Here is a tiny trained network, its code and every weight. The questions are about switching its units off for an input and a target symbol, where a switched-off unit gives its printed mean instead of its output.

import numpy as np


def w(rows, s, z=0):
    codes = np.array(rows[::2]) - 128.0
    scale = np.full(codes.shape[1], s)
    scale[-1] = z or s
    return codes * scale


def norm(h):
    return h / np.sqrt((h * h).mean(-1, keepdims=True) + 1e-5)


def f(y):
    return y / 2 * (1 + np.tanh(0.7978845608 * (y + 0.044715 * y**3)))


def softmax(a):
    e = np.exp(a - a.max(-1, keepdims=True))
    return e / e.sum(-1, keepdims=True)


def log_softmax(a):
    a = a - a.max(-1, keepdims=True)
    return a - np.log(np.exp(a).sum(-1, keepdims=True))


def net(x, mask):
    ids = ['αγζηθλμξστφω'.index(c) for c in x.split()]
    T = len(ids)
    res = E[ids] + P[:T]
    r = norm(res)
    for j in range(3):
        rows = slice(3 * j, 3 * j + 3)
        q, k, v = (r @ M[0][rows].T for M in (Q, K, V))
        z = softmax(np.where(np.tri(T) > 0, q @ k.T / 3**0.5, -1e9)) @ v
        o = O[0][rows]
        res = res + np.where(mask[j], z, o[:, -1]) @ o[:, :-1]
    y = f(norm(res) @ A[0][:, :-1].T + A[0][:, -1])
    res = res + np.where(mask[3:11], y, B[0][:, -1]) @ B[0][:, :-1]
    return log_softmax(norm(res)[-1] @ U[:, :-1].T + U[:, -1])


Q, K, V, O, A, B = {}, {}, {}, {}, {}, {}
E = w([
[130,212,75,147,166,121],'α',
[116,145,194,146,125,64],'γ',
[50,152,140,173,80,196],'ζ',
[138,247,163,52,91,152],'η',
[64,102,117,127,109,166],'θ',
[167,62,114,224,174,88],'λ',
[125,247,99,88,52,144],'μ',
[93,72,72,95,124,112],'ξ',
[149,101,7,220,140,110],'σ',
[72,99,127,90,151,113],'τ',
[152,151,77,105,46,88],'φ',
[67,112,115,144,90,174],'ω',
],0.015)
P = w([
[254,79,248,68,98,176],'0',
[67,192,153,49,171,171],'1',
[55,195,161,77,189,151],'2',
[48,181,159,98,195,142],'3',
[43,171,161,112,202,132],'4',
[40,167,154,121,199,125],'5',
[42,156,144,119,199,115],'6',
[43,157,138,129,194,106],'7',
[41,144,144,131,202,106],'8',
[40,149,140,140,196,103],'9',
[44,144,134,140,197,105],'10',
[52,133,130,141,193,114],'11',
[54,128,127,144,193,126],'12',
],0.0054)
Q[0] = w([
[210,233,95,66,106,95],'H0',
[239,146,103,254,162,38],'H0',
[32,127,98,159,181,173],'H0',
[240,181,74,201,160,84],'H1',
[212,180,180,101,140,184],'H1',
[123,105,158,40,31,150],'H1',
[199,99,170,211,119,58],'H2',
[177,36,18,155,165,107],'H2',
[60,41,147,128,152,132],'H2',
],0.0086)
K[0] = w([
[55,163,103,61,173,133],'H0',
[39,134,113,111,177,8],'H0',
[183,77,136,43,126,127],'H0',
[2,146,45,92,161,27],'H1',
[58,167,110,155,170,161],'H1',
[175,189,12,130,69,230],'H1',
[138,125,128,182,144,12],'H2',
[128,53,10,30,171,32],'H2',
[155,45,179,129,181,120],'H2',
],0.0097)
V[0] = w([
[103,177,125,205,116,177],'H0',
[88,195,190,103,59,101],'H0',
[51,130,254,171,161,55],'H0',
[112,196,191,145,82,110],'H1',
[147,151,26,152,185,211],'H1',
[133,94,112,236,28,112],'H1',
[170,60,122,177,148,100],'H2',
[170,162,71,151,125,134],'H2',
[104,110,125,143,152,225],'H2',
],0.0098)
O[0] = w([
[95,160,27,68,51,212,115],'H0',
[124,216,157,26,136,73,205],'H0',
[133,173,180,54,226,244,107],'H0',
[54,222,59,102,162,121,172],'H1',
[212,175,119,152,7,77,38],'H1',
[25,224,177,254,51,234,144],'H1',
[68,165,170,98,107,101,3],'H2',
[72,39,109,168,84,174,52],'H2',
[151,53,140,100,132,40,229],'H2',
],0.007,0.0049)
A[0] = w([
[155,81,25,80,176,111,67],'N0',
[53,111,187,183,167,109,74],'N1',
[44,160,106,126,57,131,108],'N2',
[189,112,139,137,26,42,143],'N3',
[65,98,87,160,127,52,2],'N4',
[106,81,203,29,220,81,20],'N5',
[149,106,143,213,206,117,238],'N6',
[254,197,134,38,7,86,117],'N7',
],0.0093,0.0042)
B[0] = w([
[175,103,194,118,91,147,175],'N0',
[165,131,178,94,71,160,193],'N1',
[152,55,93,115,136,127,202],'N2',
[150,247,132,72,189,128,158],'N3',
[95,149,202,150,128,133,162],'N4',
[163,128,107,157,65,166,255],'N5',
[135,148,90,134,193,108,209],'N6',
[122,199,179,156,193,183,203],'N7',
],0.013,0.0068)
U = w([
[218,245,215,98,139,149,108],'α',
[87,142,91,109,231,231,122],'γ',
[84,144,9,80,85,211,83],'ζ',
[195,95,114,39,98,98,111],'η',
[229,86,207,109,35,224,90],'θ',
[135,62,187,228,185,230,5],'λ',
[103,131,109,43,97,59,140],'μ',
[209,107,138,180,214,60,153],'ξ',
[141,115,47,231,94,101,251],'σ',
[254,45,122,112,187,146,121],'τ',
[53,118,204,166,127,83,169],'φ',
[67,32,107,80,80,180,137],'ω',
],0.0097,0.0034)

Each question gives the input, a string of symbols that net reads in full, and the target symbol t.
The units are the heads (3 rows each of Q, K, V and O) and the neurons (one row each of A and B). Each row of codes is followed by its name. A weight is (code - 128) times the scale printed after its matrix; where a second scale follows, it is the last column's (O, A, B and U).
mask holds one flag per unit, heads first, then neurons. A switched-off unit (its flag False) gives its mean, the last column of its rows in O or B, instead of its output. The means were averaged over made-up inputs and are rounded, as every weight is.
A unit's drop is (log p(t) with every unit on - log p(t) with that unit switched off) / (log p(t) with every unit on - log p(t) with every unit switched off).
The circuit of an input: a set's keep is (log p(t) with only the set's units on - log p(t) with every unit switched off) / (log p(t) with every unit on - log p(t) with every unit switched off). Starting from all 11 units, units are removed one at a time, each time the one whose removal leaves the highest keep (on an exact tie, the one counted first), for as long as the keep stays at least 0.8.
units of the circuit, in order: the units of the circuit, biggest drop first
k most important neurons: the k neurons with the biggest drops, biggest first
heads that matter: for each layer, one digit per head in row order, 1 if its drop is at least 0.15 and else 0, layers parted by /
drop of u: that unit's drop, to one decimal
input μ σ ω μ ζ ζ θ ξ, target μ: units of the circuit, in order => [H0]
input σ ζ λ φ ξ φ θ ω, target σ: heads that matter => 100
input θ γ φ φ σ θ λ μ ω, target θ: units of the circuit, in order => [H2; N5]
input λ ξ σ θ ζ, target λ: heads that matter => 110
input φ μ α ω, target φ: heads that matter => 110
input τ λ τ λ θ ζ θ θ θ, target τ: heads that matter => 110
input θ ω η φ θ γ θ ω θ ξ, target θ: heads that matter => 000
input τ γ μ θ σ θ σ, target γ: heads that matter => 101
input σ σ ω φ ω α μ τ, target σ: heads that matter => 110
input λ σ ξ γ θ ω φ ξ, target λ: heads that matter => 100
input φ ω η θ ω θ θ θ μ ω ξ, target φ: units of the circuit, in order => [H0; N4]
input α ω γ τ θ ζ η σ θ, target α: heads that matter => 010
input ω μ θ ζ γ σ τ φ γ, target γ: heads that matter => 110
input σ θ σ φ λ, target λ: units of the circuit, in order => [H2]
input τ γ θ, target τ: heads that matter => 010
input θ ω ω θ φ σ φ, target γ: units of the circuit, in order => [N7; H0; N1]
input ω σ θ η ω θ θ σ τ, target ω: units of the circuit, in order => [H0; H1; N7; N2]
input τ τ φ λ τ ζ θ α, target τ: heads that matter => 010
input ξ ω σ μ σ θ θ θ, target ξ: heads that matter => 100
input ζ φ θ γ ω τ θ, target ζ: units of the circuit, in order => [H0]
input τ θ θ θ σ ω, target τ: heads that matter => 010
input λ ξ ω μ σ σ σ θ α η φ ω, target λ: 3 most important neurons => [N5; N6; N1]
input φ ξ ω θ ξ μ ω, target φ: heads that matter => 110
input θ σ θ γ σ τ σ, target τ: 2 most important neurons => [N0; N7]
input φ θ θ τ, target φ: units of the circuit, in order => [H0; H1]
input η η ξ ζ φ ω θ φ, target γ: 3 most important neurons => [N7; N5; N1]
input ξ τ θ ζ γ α θ τ φ ω τ, target ξ: most important neuron => [N6]
input λ ω θ, target λ: drop of H0 => 1.1
input ζ θ θ, target ζ: drop of H0 => 0.5
